Below are the code and all the weights of a small trained network. Each question names an input and a target symbol and asks about switching units off, where a switched-off unit gives its printed mean instead of its output.

import numpy as np


def w(rows, s, z=0):
    codes = np.array(rows[::2]) - 128.0
    scale = np.full(codes.shape[1], s)
    scale[-1] = z or s
    return codes * scale


def f(y):
    return y / 2 * (1 + np.tanh(0.7978845608 * (y + 0.044715 * y**3)))


def softmax(a):
    e = np.exp(a - a.max(-1, keepdims=True))
    return e / e.sum(-1, keepdims=True)


def log_softmax(a):
    a = a - a.max(-1, keepdims=True)
    return a - np.log(np.exp(a).sum(-1, keepdims=True))


def net(x, mask):
    ids = ['ΔΛΨΩαεζθμξπστ'.index(c) for c in x.split()]
    T = len(ids)
    res = E[ids] + P[:T]
    u = 0
    for l in range(2):
        r = res
        for j in range(2):
            rows = slice(4 * j, 4 * j + 4)
            q, k, v = (r @ M[l][rows].T for M in (Q, K, V))
            z = softmax(np.where(np.tri(T) > 0, q @ k.T / 4**0.5, -1e9)) @ v
            o = O[l][rows]
            res = res + np.where(mask[u + j], z, o[:, -1]) @ o[:, :-1]
        u += 2
        y = f(res @ A[l][:, :-1].T + A[l][:, -1])
        res = res + np.where(mask[u : u + 16], y, B[l][:, -1]) @ B[l][:, :-1]
        u += 16
    return log_softmax(res[-1] @ U[:, :-1].T + U[:, -1])


Q, K, V, O, A, B = {}, {}, {}, {}, {}, {}
E = w([
[61,191,159,127],'Δ',
[24,89,205,64],'Λ',
[187,88,39,140],'Ψ',
[167,39,172,44],'Ω',
[135,2,89,113],'α',
[85,52,142,149],'ε',
[195,213,124,154],'ζ',
[220,242,216,58],'θ',
[161,93,124,7],'μ',
[124,198,93,171],'ξ',
[88,215,234,83],'π',
[56,144,130,214],'σ',
[192,146,135,220],'τ',
],0.0075)
P = w([
[81,97,97,140],'0',
[154,118,216,155],'1',
[204,213,69,2],'2',
[157,110,222,158],'3',
[191,208,68,2],'4',
[159,105,232,159],'5',
[189,212,60,9],'6',
],0.011)
Q[0] = w([
[67,86,185,108],'0.h0',
[86,65,123,112],'0.h0',
[127,180,203,118],'0.h0',
[194,186,198,114],'0.h0',
[141,148,128,104],'0.h1',
[120,11,226,254],'0.h1',
[64,219,67,26],'0.h1',
[119,18,228,242],'0.h1',
],0.005)
K[0] = w([
[124,188,61,96],'0.h0',
[155,196,117,117],'0.h0',
[68,116,87,130],'0.h0',
[79,82,98,161],'0.h0',
[129,163,132,117],'0.h1',
[82,1,186,170],'0.h1',
[120,184,79,85],'0.h1',
[78,7,189,170],'0.h1',
],0.0073)
V[0] = w([
[115,113,21,101],'0.h0',
[52,144,114,169],'0.h0',
[52,108,151,182],'0.h0',
[26,136,2,160],'0.h0',
[154,99,87,93],'0.h1',
[174,143,161,100],'0.h1',
[153,174,34,85],'0.h1',
[123,53,219,157],'0.h1',
],0.0056)
O[0] = w([
[93,91,32,103,84],'0.h0',
[41,146,131,139,85],'0.h0',
[47,145,154,169,100],'0.h0',
[2,118,46,124,32],'0.h0',
[148,92,85,120,173],'0.h1',
[181,131,146,121,237],'0.h1',
[144,134,20,77,253],'0.h1',
[130,95,241,184,17],'0.h1',
],0.0058,0.0021)
A[0] = w([
[208,122,156,214,83],'0.n0',
[191,207,163,153,92],'0.n1',
[106,205,212,170,125],'0.n2',
[146,233,92,118,117],'0.n3',
[103,135,117,30,149],'0.n4',
[163,186,159,139,117],'0.n5',
[118,158,122,78,123],'0.n6',
[122,177,223,157,147],'0.n7',
[179,175,162,81,62],'0.n8',
[138,116,138,254,175],'0.n9',
[112,20,166,128,156],'0.n10',
[141,82,62,101,138],'0.n11',
[136,121,64,162,110],'0.n12',
[180,113,149,220,129],'0.n13',
[168,111,109,67,1],'0.n14',
[132,99,61,136,85],'0.n15',
],0.0086,0.0045)
B[0] = w([
[177,206,83,175,197],'0.n0',
[117,140,70,90,214],'0.n1',
[119,224,151,73,212],'0.n2',
[154,39,150,109,253],'0.n3',
[198,127,88,167,236],'0.n4',
[132,137,78,81,185],'0.n5',
[171,100,112,159,186],'0.n6',
[139,205,160,71,236],'0.n7',
[97,79,48,125,220],'0.n8',
[132,150,115,234,202],'0.n9',
[147,1,218,162,177],'0.n10',
[147,153,100,77,203],'0.n11',
[100,92,119,57,141],'0.n12',
[166,179,121,197,194],'0.n13',
[74,153,116,202,187],'0.n14',
[120,142,114,58,148],'0.n15',
],0.0065,0.0062)
Q[1] = w([
[173,126,2,170],'1.h0',
[201,63,145,55],'1.h0',
[72,225,81,107],'1.h0',
[120,140,63,6],'1.h0',
[187,186,83,103],'1.h1',
[110,189,38,80],'1.h1',
[147,196,18,84],'1.h1',
[92,151,116,116],'1.h1',
],0.0058)
K[1] = w([
[34,138,107,223],'1.h0',
[99,31,147,117],'1.h0',
[94,181,94,122],'1.h0',
[2,110,96,95],'1.h0',
[68,98,98,106],'1.h1',
[66,135,103,150],'1.h1',
[63,128,95,135],'1.h1',
[114,136,119,158],'1.h1',
],0.0081)
V[1] = w([
[169,136,114,14],'1.h0',
[80,174,65,143],'1.h0',
[171,92,206,48],'1.h0',
[111,255,120,30],'1.h0',
[82,184,127,174],'1.h1',
[198,171,167,167],'1.h1',
[42,39,84,132],'1.h1',
[225,190,172,138],'1.h1',
],0.0076)
O[1] = w([
[20,186,139,11,100],'1.h0',
[147,244,101,188,172],'1.h0',
[80,57,127,35,57],'1.h0',
[2,219,25,119,206],'1.h0',
[164,149,75,190,82],'1.h1',
[112,13,87,170,7],'1.h1',
[219,228,188,83,254],'1.h1',
[61,4,88,159,4],'1.h1',
],0.0055,0.0027)
A[1] = w([
[138,93,107,59,175],'1.n0',
[173,169,74,77,171],'1.n1',
[130,103,183,157,73],'1.n2',
[183,76,42,107,252],'1.n3',
[173,135,81,242,22],'1.n4',
[188,58,194,102,20],'1.n5',
[111,182,99,118,195],'1.n6',
[2,128,155,120,122],'1.n7',
[135,208,151,147,132],'1.n8',
[56,173,224,107,131],'1.n9',
[147,230,162,136,45],'1.n10',
[102,147,144,29,84],'1.n11',
[46,43,110,145,60],'1.n12',
[64,81,192,205,61],'1.n13',
[89,35,74,118,126],'1.n14',
[81,199,86,144,3],'1.n15',
],0.0079,0.0078)
B[1] = w([
[91,134,189,129,179],'1.n0',
[72,142,161,149,250],'1.n1',
[106,169,89,110,138],'1.n2',
[90,110,172,186,229],'1.n3',
[128,47,142,40,171],'1.n4',
[158,171,50,112,148],'1.n5',
[98,119,98,158,200],'1.n6',
[135,48,102,123,148],'1.n7',
[135,116,69,112,200],'1.n8',
[119,119,101,200,160],'1.n9',
[130,61,74,68,204],'1.n10',
[116,91,158,92,172],'1.n11',
[179,208,192,92,144],'1.n12',
[97,251,163,119,150],'1.n13',
[206,125,73,86,148],'1.n14',
[254,135,228,97,145],'1.n15',
],0.0083,0.018)
U = w([
[57,142,243,123,164],'Δ',
[154,2,168,41,28],'Λ',
[145,209,65,151,76],'Ψ',
[204,178,162,147,59],'Ω',
[51,90,56,195,210],'α',
[127,182,80,188,200],'ε',
[149,37,173,229,253],'ζ',
[108,180,107,42,60],'θ',
[69,22,71,75,89],'μ',
[177,150,197,66,24],'ξ',
[201,44,12,94,69],'π',
[134,219,214,175,146],'σ',
[70,211,161,228,234],'τ',
],0.0065,0.0031)

Each question gives the input, a string of symbols that net reads in full, and the target symbol t.
The units are the heads (4 rows each of Q, K, V and O) and the neurons (one row each of A and B). Each row of codes is followed by its name. A weight is (code - 128) times the scale printed after its matrix; where a second scale follows, it is the last column's (O, A, B and U).
mask holds one flag per unit, layer by layer, with each layer's heads first. A switched-off unit (its flag False) gives its mean, the last column of its rows in O or B, instead of its output. The means were averaged over made-up inputs and are rounded, as every weight is.
A unit's drop is (log p(t) with every unit on - log p(t) with that unit switched off) / (log p(t) with every unit on - log p(t) with every unit switched off).
top k neurons: the k neurons with the biggest drops, biggest first
top k neurons in layer l: the k neurons of layer l with the biggest drops, biggest first
which heads matter: for each layer, one digit per head in row order, 1 if its drop is at least 0.15 and else 0, layers parted by /
drop of u: that unit's drop, to one decimal
input τ μ Ψ τ ζ Ψ π, target ζ: which heads matter : 01 / 10
input τ τ τ θ, target θ: top 2 neurons : [0.n7; 0.n2]
input Δ τ ε ζ, target Ψ: which heads matter : 10 / 00
input ζ μ Ψ, target τ: top 2 neurons : [1.n3; 1.n10]
input ζ τ Ω τ ε α, target Ω: top 4 neurons : [1.n13; 1.n12; 0.n10; 1.n14]
input Λ Ω μ π τ π, target μ: top 2 neurons : [1.n7; 1.n10]
input Ψ σ Ψ τ π α, target Ω: top neuron : [1.n13]
input σ α σ ξ α τ π, target π: top 2 neurons : [1.n10; 1.n4]
input ε μ σ μ, target Λ: which heads matter : 01 / 11
input ζ θ π Ψ, target ζ: top 3 neurons : [0.n0; 0.n13; 1.n10]
input τ τ Ψ ξ Ψ σ, target τ: top 3 neurons : [1.n13; 0.n10; 1.n10]
input Ω ε Λ Ω σ Ω, target ξ: top 4 neurons in layer 0 : [0.n10; 0.n14; 0.n7; 0.n4]
input σ ε Λ τ, target π: top 3 neurons : [0.n0; 0.n2; 1.n4]
input ζ τ Δ ζ τ, target τ: which heads matter : 10 / 00
input π μ σ τ, target π: top 2 neurons in layer 0 : [0.n0; 0.n13]
input ε Δ μ Ω μ, target Ω: which heads matter : 11 / 11
input σ Ω ζ τ Δ, target π: top 2 neurons : [1.n10; 1.n4]
input ζ θ Ψ θ ε, target τ: which heads matter : 11 / 00
input Ω Ψ Δ, target Λ: which heads matter : 01 / 10
input ζ θ Δ Ψ τ μ Ψ, target τ: which heads matter : 10 / 00
input τ Λ τ Ω Ψ Ψ α, target ζ: top neuron : [1.n3]
input π θ τ, target α: which heads matter : 01 / 11
input π Δ Ψ τ Ψ, target α: top neuron in layer 1 : [1.n3]
input π Ω Λ ξ Λ Δ, target α: top 2 neurons in layer 1 : [1.n7; 1.n9]
input τ τ Ω μ, target Λ: top 2 neurons in layer 1 : [1.n14; 1.n1]
input σ τ Λ τ μ σ, target τ: top 2 neurons : [1.n13; 0.n10]
input Ψ τ Λ μ ζ τ Ψ, target θ: which heads matter : 11 / 11
input τ τ μ, target ζ: top neuron : [1.n3]
input Ω α Ψ θ, target θ: top 2 neurons in layer 1 : [1.n3; 1.n10]
input π τ π τ τ θ Ω, target α: drop of 1.h0 : 0.2
